Below are the code and all the weights of a small trained network. Each question names an input and a target symbol and asks about switching units off, where a switched-off unit gives its printed mean instead of its output.

import numpy as np


def w(rows, s, z=0):
    codes = np.array(rows[::2]) - 128.0
    scale = np.full(codes.shape[1], s)
    scale[-1] = z or s
    return codes * scale


def norm(h):
    return h / np.sqrt((h * h).mean(-1, keepdims=True) + 1e-5)


def f(y):
    return np.maximum(y, 0)


def softmax(a):
    e = np.exp(a - a.max(-1, keepdims=True))
    return e / e.sum(-1, keepdims=True)


def log_softmax(a):
    a = a - a.max(-1, keepdims=True)
    return a - np.log(np.exp(a).sum(-1, keepdims=True))


def net(x, mask):
    ids = ['βεηλμψ'.index(c) for c in x.split()]
    T = len(ids)
    res = E[ids] + P[:T]
    q, k, v = (norm(res) @ M[0].T for M in (Q, K, V))
    z = softmax(np.where(np.tri(T) > 0, q @ k.T / 2**0.5, -1e9)) @ v
    res = res + np.where(mask[0], z, O[0][:, -1]) @ O[0][:, :-1]
    y = f(norm(res) @ A[0][:, :-1].T + A[0][:, -1])
    res = res + np.where(mask[1:17], y, B[0][:, -1]) @ B[0][:, :-1]
    return log_softmax(norm(res)[-1] @ U[:, :-1].T + U[:, -1])


Q, K, V, O, A, B = {}, {}, {}, {}, {}, {}
E = w([
[103,138,247,113,124],'β',
[144,134,232,151,142],'ε',
[80,141,218,95,98],'η',
[94,226,50,43,104],'λ',
[29,112,146,238,98],'μ',
[59,221,60,133,56],'ψ',
],0.012)
P = w([
[235,41,2,144,79],'0',
[119,148,188,51,88],'1',
[160,167,22,169,45],'2',
[57,134,156,70,154],'3',
[169,187,91,184,94],'4',
[15,140,152,97,223],'5',
[167,212,107,200,132],'6',
[1,88,200,75,206],'7',
],0.0071)
Q[0] = w([
[163,32,118,151,92],'head 1',
[235,248,111,246,1],'head 1',
],0.012)
K[0] = w([
[135,101,164,100,142],'head 1',
[215,2,112,93,47],'head 1',
],0.0088)
V[0] = w([
[201,126,209,25,222],'head 1',
[40,2,220,98,148],'head 1',
],0.0077)
O[0] = w([
[32,85,85,41,254,132],'head 1',
[88,6,109,90,44,253],'head 1',
],0.0096,0.0036)
A[0] = w([
[145,55,160,131,118,69],'neuron 1',
[101,153,163,131,110,75],'neuron 2',
[116,166,174,146,146,76],'neuron 3',
[115,146,172,30,156,124],'neuron 4',
[184,167,121,150,215,169],'neuron 5',
[217,128,35,103,98,39],'neuron 6',
[122,191,128,80,156,122],'neuron 7',
[161,122,29,168,137,255],'neuron 8',
[162,80,120,176,155,194],'neuron 9',
[153,62,102,181,184,136],'neuron 10',
[123,186,141,162,113,126],'neuron 11',
[58,101,121,86,149,213],'neuron 12',
[126,121,118,187,203,97],'neuron 13',
[131,149,134,72,247,61],'neuron 14',
[132,61,190,146,94,83],'neuron 15',
[116,62,81,84,185,77],'neuron 16',
],0.013,0.0031)
B[0] = w([
[55,113,104,143,118,188],'neuron 1',
[92,138,90,129,143,173],'neuron 2',
[96,116,82,99,152,160],'neuron 3',
[171,75,89,118,152,224],'neuron 4',
[42,132,144,55,126,156],'neuron 5',
[74,119,187,254,65,140],'neuron 6',
[112,130,48,152,61,164],'neuron 7',
[170,48,146,60,220,145],'neuron 8',
[166,174,88,92,151,142],'neuron 9',
[153,156,75,76,91,139],'neuron 10',
[137,160,162,97,165,168],'neuron 11',
[163,160,159,130,158,254],'neuron 12',
[147,126,65,129,69,137],'neuron 13',
[209,107,65,156,138,164],'neuron 14',
[117,127,88,160,94,226],'neuron 15',
[132,121,222,115,159,177],'neuron 16',
],0.012,0.0095)
U = w([
[50,29,239,77,205,109],'β',
[9,78,99,203,56,122],'ε',
[13,253,164,82,176,95],'η',
[157,171,212,161,154,143],'λ',
[224,98,217,208,153,251],'μ',
[163,104,2,71,182,106],'ψ',
],0.0066,0.0023)

Each question gives the input, a string of symbols that net reads in full, and the target symbol t.
The units are the heads (2 rows each of Q, K, V and O) and the neurons (one row each of A and B). Each row of codes is followed by its name. A weight is (code - 128) times the scale printed after its matrix; where a second scale follows, it is the last column's (O, A, B and U).
mask holds one flag per unit, heads first, then neurons. A switched-off unit (its flag False) gives its mean, the last column of its rows in O or B, instead of its output. The means were averaged over made-up inputs and are rounded, as every weight is.
A unit's drop is (log p(t) with every unit on - log p(t) with that unit switched off) / (log p(t) with every unit on - log p(t) with every unit switched off).
The circuit of an input: a set's keep is (log p(t) with only the set's units on - log p(t) with every unit switched off) / (log p(t) with every unit on - log p(t) with every unit switched off). Starting from the 12 units with the biggest drops (on a tie, the unit counted first), units are removed one at a time, each time the one whose removal leaves the highest keep (on an exact tie, the one counted first), for as long as the keep stays at least 0.8.
units of the circuit, in order: the units of the circuit, biggest drop first
top k neurons: the k neurons with the biggest drops, biggest first
drop when u is switched off: that unit's drop, to one decimal
input λ η η, target η: units of the circuit, in order	head 1; neuron 5
input μ β ε β ε η λ, target μ: units of the circuit, in order	head 1
input η μ η ε μ ε μ β, target ε: units of the circuit, in order	head 1; neuron 15
input ε β η ψ μ β, target η: top 2 neurons	neuron 3; neuron 11
input λ λ ψ ε μ η, target ε: units of the circuit, in order	head 1; neuron 16
input λ β η η η ε λ, target η: top 2 neurons	neuron 5; neuron 4
input ε η μ, target ψ: top 4 neurons	neuron 8; neuron 13; neuron 16; neuron 10
input β β λ, target β: top 3 neurons	neuron 8; neuron 16; neuron 6
input β λ η λ λ, target β: top 2 neurons	neuron 16; neuron 6
input ε η λ η η μ η η, target ε: units of the circuit, in order	head 1; neuron 15
input ε β η μ μ, target ψ: top 2 neurons	neuron 13; neuron 8
input η ε β λ η β, target ψ: top 2 neurons	neuron 14; neuron 4
input λ β β ε η μ μ, target η: top 2 neurons	neuron 5; neuron 4
input η λ μ ε, target ε: top 3 neurons	neuron 12; neuron 15; neuron 16
input β β η ε ε μ ψ, target β: top neuron	neuron 8
input η η η β β η ε, target ε: drop when head 1 is switched off	0.4
input η η η β β, target ε: drop when head 1 is switched off	0.1
input λ η β η ψ, target η: drop when head 1 is switched off	0.5
